Here is a tiny trained network, its code and every weight. The questions are about switching its units off for an input and a class, where a switched-off unit gives its printed mean instead of its output.

import numpy as np


def w(rows, s, z=0):
    codes = np.array(rows[::2]) - 128.0
    scale = np.full(codes.shape[1], s)
    scale[-1] = z or s
    return codes * scale


def f(y):
    return np.maximum(y, 0)


def log_softmax(a):
    a = a - a.max(-1, keepdims=True)
    return a - np.log(np.exp(a).sum(-1, keepdims=True))


def net(x, mask):
    res = np.array(x, float).reshape(1, 3) / 4 @ E
    y = f(res @ A[0][:, :-1].T + A[0][:, -1])
    res = res + np.where(mask, y, B[0][:, -1]) @ B[0][:, :-1]
    return log_softmax(res[-1] @ U[:, :-1].T + U[:, -1])


A, B = {}, {}
E = w([
[110,14,17],'x0',
[131,127,125],'x1',
[254,94,226],'x2',
],0.0087)
A[0] = w([
[99,74,138,10],'n1',
[44,140,98,98],'n2',
[97,221,87,85],'n3',
[154,37,114,3],'n4',
[155,254,159,59],'n5',
[136,104,179,140],'n6',
],0.016,0.0045)
B[0] = w([
[45,43,175,151],'n1',
[184,45,174,230],'n2',
[250,37,152,201],'n3',
[38,28,96,202],'n4',
[5,1,25,255],'n5',
[246,24,120,195],'n6',
],0.0089,0.0096)
U = w([
[219,79,149,53],'0',
[58,102,117,77],'1',
[152,112,147,254],'2',
[184,162,58,243],'3',
[112,252,113,64],'4',
[113,244,122,65],'5',
],0.016,0.011)

Each question gives the input, the list of numbers given to net, and the class t.
The units are the neurons (one row each of A and B). Each row of codes is followed by its name. A weight is (code - 128) times the scale printed after its matrix; where a second scale follows, it is the last column's (A, B and U).
mask holds one flag per neuron, in row order. A switched-off neuron (its flag False) gives its mean, the last column of its row in B, instead of its output. The means were averaged over made-up inputs and are rounded, as every weight is.
A unit's drop is (log p(t) with every unit on - log p(t) with that unit switched off) / (log p(t) with every unit on - log p(t) with every unit switched off).
The circuit of an input: a set's keep is (log p(t) with only the set's units on - log p(t) with every unit switched off) / (log p(t) with every unit on - log p(t) with every unit switched off). Starting from all 6 units, units are removed one at a time, each time the one whose removal leaves the highest keep (on an exact tie, the one counted first), for as long as the keep stays at least 0.8.
circuit, biggest first: the units of the circuit, biggest drop first
top k neurons: the k neurons with the biggest drops, biggest first
drop of u: that unit's drop, to one decimal
input [6,8,-5], class 2: circuit, biggest first : n5
input [-2,2,3], class 3: circuit, biggest first : n2, n3, n4
input [3,-8,-8], class 0: top 2 neurons : n2, n3
input [1,1,-5], class 0: top 3 neurons : n2, n3, n5
input [-7,1,6], class 1: top 3 neurons : n5, n3, n2
input [3,-5,-5], class 0: top 3 neurons : n2, n5, n3
input [2,-1,3], class 3: top 4 neurons : n2, n3, n5, n1
input [-5,-7,-7], class 0: top 2 neurons : n3, n2
input [6,-8,-4], class 2: top 2 neurons : n5, n2
input [3,1,0], class 3: circuit, biggest first : n5, n2, n3
input [2,-3,-3], class 3: circuit, biggest first : n5, n4
input [5,-1,4], class 1: top 3 neurons : n4, n3, n2
input [5,-8,-7], class 2: top 2 neurons : n6, n1
input [-1,5,-6], class 0: circuit, biggest first : n3
input [0,4,-5], class 0: circuit, biggest first : n3, n2
input [3,-8,-3], class 2: top 3 neurons : n5, n6, n2
input [-8,0,-8], class 0: top 3 neurons : n3, n2, n4
input [-5,5,-8], class 0: top 2 neurons : n3, n2
input [-5,-5,4], class 1: top 2 neurons : n5, n3
input [4,3,-6], class 0: top neuron : n2
input [1,5,-6], class 0: drop of n4 : 0.0
input [4,8,-6], class 2: drop of n6 : 0.5
input [1,-3,-8], class 0: drop of n2 : 0.1
input [1,0,0], class 3: drop of n4 : 0.2
